Below are the code and all the weights of a small trained network. Each question names an input and a class and asks about switching units off, where a switched-off unit gives its printed mean instead of its output.

import numpy as np


def w(rows, s, z=0):
    codes = np.array(rows[::2]) - 128.0
    scale = np.full(codes.shape[1], s)
    scale[-1] = z or s
    return codes * scale


def norm(h):
    return h / np.sqrt((h * h).mean(-1, keepdims=True) + 1e-5)


def f(y):
    return np.maximum(y, 0)


def log_softmax(a):
    a = a - a.max(-1, keepdims=True)
    return a - np.log(np.exp(a).sum(-1, keepdims=True))


def net(x, mask):
    res = np.array(x, float).reshape(1, 7) / 4 @ E
    u = 0
    for l in range(4):
        y = f(norm(res) @ A[l][:, :-1].T + A[l][:, -1])
        res = res + np.where(mask[u : u + 6], y, B[l][:, -1]) @ B[l][:, :-1]
        u += 6
    return log_softmax(norm(res)[-1] @ U[:, :-1].T + U[:, -1])


A, B = {}, {}
E = w([
[139,160,72,134,71],'x0',
[126,132,133,123,126],'x1',
[123,97,145,254,112],'x2',
[10,44,105,87,92],'x3',
[224,56,182,96,53],'x4',
[132,127,131,126,124],'x5',
[77,193,241,97,77],'x6',
],0.0085)
A[0] = w([
[121,103,128,216,116,2],'0.n0',
[60,54,80,119,25,42],'0.n1',
[155,108,121,172,118,71],'0.n2',
[93,94,162,253,77,14],'0.n3',
[147,51,41,149,165,33],'0.n4',
[89,163,137,123,73,104],'0.n5',
],0.012,0.0053)
B[0] = w([
[127,153,43,50,190,175],'0.n0',
[108,75,190,139,231,253],'0.n1',
[115,188,143,78,112,168],'0.n2',
[139,154,90,2,95,219],'0.n3',
[120,105,195,160,38,246],'0.n4',
[100,126,160,151,99,194],'0.n5',
],0.014,0.0043)
A[1] = w([
[178,84,166,30,206,205],'1.n0',
[144,59,188,174,121,254],'1.n1',
[181,102,37,149,211,182],'1.n2',
[29,89,141,104,159,23],'1.n3',
[173,1,31,167,102,152],'1.n4',
[116,53,150,115,145,9],'1.n5',
],0.011,0.0039)
B[1] = w([
[135,73,6,144,28,254],'1.n0',
[73,253,163,242,78,219],'1.n1',
[68,141,216,120,107,186],'1.n2',
[156,85,108,192,170,208],'1.n3',
[61,252,227,13,112,197],'1.n4',
[238,92,142,126,179,168],'1.n5',
],0.0076,0.0078)
A[2] = w([
[92,184,64,155,197,96],'2.n0',
[184,148,5,144,115,59],'2.n1',
[252,161,117,168,178,4],'2.n2',
[236,227,120,149,134,201],'2.n3',
[114,123,126,216,132,96],'2.n4',
[212,120,98,123,95,2],'2.n5',
],0.011,0.0019)
B[2] = w([
[173,166,55,198,143,192],'2.n0',
[57,43,114,86,27,175],'2.n1',
[109,38,176,182,194,162],'2.n2',
[39,3,144,129,141,254],'2.n3',
[105,160,118,122,82,177],'2.n4',
[211,105,73,143,124,172],'2.n5',
],0.011,0.0063)
A[3] = w([
[153,189,83,3,206,109],'3.n0',
[21,164,118,83,90,153],'3.n1',
[100,106,93,207,82,160],'3.n2',
[233,69,167,159,1,125],'3.n3',
[150,146,135,222,86,2],'3.n4',
[196,123,164,156,202,182],'3.n5',
],0.0076,0.0061)
B[3] = w([
[139,124,79,41,181,142],'3.n0',
[254,120,152,57,128,255],'3.n1',
[169,114,110,132,13,236],'3.n2',
[204,253,56,200,239,226],'3.n3',
[74,105,112,70,123,131],'3.n4',
[108,30,87,164,25,141],'3.n5',
],0.0076,0.0065)
U = w([
[104,11,200,179,148,96],'0',
[172,131,60,11,98,77],'1',
[134,158,115,142,49,253],'2',
[124,212,250,97,64,33],'3',
[171,203,83,188,106,173],'4',
],0.013,0.0047)

Each question gives the input, the list of numbers given to net, and the class t.
The units are the neurons (one row each of A and B). Each row of codes is followed by its name. A weight is (code - 128) times the scale printed after its matrix; where a second scale follows, it is the last column's (A, B and U).
mask holds one flag per neuron, layer by layer. A switched-off neuron (its flag False) gives its mean, the last column of its row in B, instead of its output. The means were averaged over made-up inputs and are rounded, as every weight is.
A unit's drop is (log p(t) with every unit on - log p(t) with that unit switched off) / (log p(t) with every unit on - log p(t) with every unit switched off).
most important unit: the unit with the biggest drop
top k neurons: the k neurons with the biggest drops, biggest first
k most important neurons of layer l: the k neurons of layer l with the biggest drops, biggest first
input [-5,-3,2,-5,6,-4,5], class 4: top neuron => (3.n3)
input [3,-5,-2,1,5,-1,-2], class 4: top 3 neurons => (1.n0; 0.n1; 3.n3)
input [3,5,-1,3,-3,-2,-2], class 0: top 2 neurons => (0.n1; 3.n3)
input [-5,-8,-6,4,-8,7,1], class 4: top 2 neurons => (2.n0; 0.n3)
input [4,-5,-1,6,-3,0,-8], class 3: top 3 neurons => (1.n4; 0.n4; 1.n1)
input [0,2,5,-1,-4,-4,-6], class 3: top 2 neurons => (0.n4; 1.n4)
input [3,-1,-6,6,-2,6,-8], class 3: top 2 neurons => (1.n4; 0.n4)
input [8,3,8,6,3,-4,8], class 1: 3 most important neurons of layer 0 => (0.n3; 0.n4; 0.n0)
input [-2,8,3,-8,5,2,-1], class 0: top 2 neurons => (2.n3; 2.n2)
input [2,2,3,-6,-5,-1,1], class 0: 2 most important neurons of layer 1 => (1.n1; 1.n0)
input [3,5,5,4,-1,-8,-4], class 1: top 2 neurons => (0.n3; 0.n0)
input [-7,6,-2,-7,2,4,-6], class 0: top 3 neurons => (2.n3; 2.n2; 0.n3)
input [-5,1,-2,-6,4,2,5], class 0: 3 most important neurons of layer 0 => (0.n4; 0.n3; 0.n5)
input [-7,2,-7,-7,3,5,-1], class 0: 2 most important neurons of layer 0 => (0.n3; 0.n0)
input [-4,0,-1,3,2,4,-8], class 3: most important unit => 1.n4
input [-4,5,-7,-7,8,-3,6], class 4: 2 most important neurons of layer 2 => (2.n5; 2.n1)
input [-4,-6,-5,-4,8,-7,5], class 4: 2 most important neurons of layer 0 => (0.n3; 0.n0)
input [6,-5,4,3,8,8,0], class 4: 2 most important neurons of layer 3 => (3.n3; 3.n1)
input [-2,-2,-5,-6,-4,7,-7], class 3: 2 most important neurons of layer 0 => (0.n4; 0.n3)
input [-6,-1,-3,3,-2,7,-3], class 2: most important unit => 1.n1
